Each row is followed by its class.
[2 3 -1 3 -7 -8 4 -16 12 -2 -1 1 -7 9 13 0 -9 9 6 -7 2 3 -8 23 5 -5 3 -7 -34 14 -11 -23 -16]
[68]
[2 6 -5 18 2 -1 2 -10 4 10 -3 -1 -29 0 1 3 -14 -3 5 -1 -7 0 2 -3 -2 -13 2 -2 -31 1 0 -2 2]
[68]
[5 -12 -2 26 6 -1 -8 -20 4 20 -10 5 -27 -1 4 7 -16 2 12 -14 -6 3 -1 1 1 -10 -1 1 -49 0 -15 7 -4]
[67]
[1 4 -4 2 -3 -2 6 -9 -2 15 -4 -12 -10 -4 7 3 -2 4 6 -2 -11 17 -1 -7 1 -8 2 -3 -29 -9 -15 9 -6]
[71]
[3 20 -6 -5 -2 -1 6 -7 -2 16 -5 -6 4 -3 11 -11 -3 9 14 0 -9 14 -6 -6 7 -6 6 -2 -20 6 3 2 9]
[71]
[9 16 -1 -2 -9 6 2 -10 -7 14 -1 0 -2 0 8 14 0 -1 5 -1 -5 6 -9 -3 -4 -8 4 4 -18 -2 -11 -1 0]
[71]
[-2 2 -3 14 7 3 1 -15 -2 13 -13 -3 -10 5 -1 -6 -6 0 7 -1 -7 1 -3 -2 3 -1 -14 3 -31 -1 -17 -12 -4]
[76]
[9 -3 -5 10 6 13 5 -15 -5 7 1 2 17 66 -5 -3 -3 7 10 -2 6 3 5 6 8 -3 8 1 -22 6 -31 11 -2]
[68]
[-2 3 -4 17 -1 17 7 -20 7 31 3 11 -2 4 -4 6 -3 2 2 -11 7 7 3 -1 -23 -4 8 3 -39 -3 -39 -12 -17]
[76]
[-10 7 -3 3 -5 9 8 -12 -2 23 28 4 -1 5 -7 7 0 4 -6 -2 6 0 -1 4 -6 -8 -1 -3 -35 -4 -20 -1 -6]
[67]
[0 8 -4 4 -5 6 4 5 7 15 -4 5 1 -3 7 -4 -5 5 7 5 -5 3 1 18 17 -16 3 1 -19 4 -11 7 8]
[68]
[10 5 -2 -5 -3 -1 -4 -20 -14 23 -5 1 4 1 -1 -8 -1 6 -1 -2 -3 4 0 -1 -4 -6 17 7 -32 -1 -28 -8 -10]
[76]
[3 29 0 12 -2 -1 23 -12 21 24 -6 2 -16 4 -14 -3 -9 3 19 -9 -14 10 -3 -7 8 -12 16 10 -57 13 -18 -44 -1]
[76]
[-4 -9 -14 22 -4 -11 6 -27 18 12 -3 -1 -6 3 16 3 -7 2 3 -9 -3 4 -15 6 2 -7 12 0 -63 12 -35 -14 -22]
[67]
[0 -6 1 8 -7 3 9 -17 0 5 -1 -4 -15 -4 7 0 -7 -11 1 -11 4 -1 -1 -1 8 -10 4 -6 -51 12 -15 -2 -12]
[71]
[0 1 -6 12 -3 8 16 -6 3 30 -7 0 17 -4 13 2 3 8 7 0 5 5 2 3 5 -7 20 -3 -38 8 -38 5 1]
[68]
[-1 5 -2 11 3 2 72 -12 -6 21 1 -7 2 3 0 8 -1 -4 -1 -8 0 -9 6 3 -7 7 5 5 -20 -2 -30 -9 -6]
[71]
[-3 14 2 14 7 15 6 -2 -3 20 -6 7 1 2 2 16 8 14 5 0 4 7 -2 9 -2 -11 -1 -2 -32 5 -26 -5 -2]
[68]
[-2 12 -5 -15 -1 -2 1 -14 -7 25 -9 -3 14 -9 9 0 1 7 7 0 -7 -1 0 -5 0 -5 6 3 -18 -4 -8 0 2]
[71]

Each row is followed by its class.
[-3 6 10 2 -8 -4 9 -1 16 3 6 -4 -1 1 5 3 -2 6 5 -3 -1 -4 -1 -5 -5 2 5 -6 -2 -2 0 0 -2]
(68)
[3 -2 8 2 9 -8 -27 0 1 7 4 1 -1 -1 -8 3 0 -3 -16 -2 -5 0 -3 1 -2 -5 12 5 5 -2 1 0 0]
(69)
[0 -10 16 14 -17 17 -54 6 -16 4 -1 2 -7 4 -20 -2 1 17 -11 -10 -13 0 4 0 4 -1 6 26 -7 -3 6 9 4]
(69)
[-2 -6 -4 1 2 2 -15 1 -5 -1 0 -2 -1 -2 -4 0 -1 3 -1 -1 2 -6 2 0 -1 1 -4 8 0 1 2 1 1]
(72)
[1 3 -2 4 3 0 -23 0 -3 10 -6 -2 0 1 -1 3 2 4 -1 -2 2 0 6 6 -4 -3 4 17 3 1 3 1 -2]
(72)
[6 -2 -6 -1 5 -7 -11 1 -7 5 -6 1 2 -2 -8 3 -1 -9 -3 1 0 3 2 4 3 0 -2 5 -1 5 1 0 2]
(63)
[-2 0 -11 -4 16 -2 -12 1 -8 2 -6 -5 2 0 3 0 1 -1 1 1 1 4 3 4 -3 -1 -1 12 5 1 0 1 -1]
(72)
[1 -5 -1 1 4 10 -5 0 -10 -1 -1 -1 -2 2 -4 -2 0 10 6 -2 2 -2 -2 0 9 -2 -5 1 2 1 3 2 -2]
(76)
[-12 2 -1 -13 -2 10 54 -1 4 -48 22 4 5 4 14 -4 1 -12 16 -1 -1 0 -4 -27 -6 12 -24 -37 -10 2 0 1 4]
(68)
[2 4 4 -3 2 -12 19 2 15 2 3 2 3 -3 1 3 0 -7 -5 4 -7 1 -8 -1 -3 1 7 -18 1 3 -2 -4 -1]
(73)
[-2 5 14 0 2 -4 -1 -2 7 -10 7 -1 1 -1 -1 -1 -1 -5 -2 -2 -7 -1 -3 -5 -4 -1 4 -10 -1 2 0 5 2]
(76)
[-3 4 11 1 -6 3 2 -3 -7 0 5 7 -1 1 4 0 1 5 -4 -4 -5 -5 -6 -3 5 -5 3 -11 1 -1 -3 -1 -1]
(68)
[10 -4 15 9 4 -5 6 -8 13 18 -7 3 -2 -3 -10 -1 -6 -2 -14 2 6 1 -21 -2 4 -6 6 -7 1 0 -5 -3 -6]
(76)
[0 2 17 12 -11 -1 -29 2 4 8 3 7 -2 2 -9 0 2 6 -14 -5 -8 -4 -4 0 5 -8 15 3 3 -1 -1 1 2]
(69)
[1 0 11 -3 9 -4 18 -4 16 -2 2 -4 1 -9 -23 0 -3 3 -20 -1 11 2 -5 1 1 2 -4 -17 -4 2 4 -6 -4]
(69)
[7 4 2 0 11 -2 -1 -1 -4 4 0 2 -1 -2 0 1 0 0 -8 1 2 -1 -6 1 6 -4 1 -4 4 0 0 -2 -3]
(73)
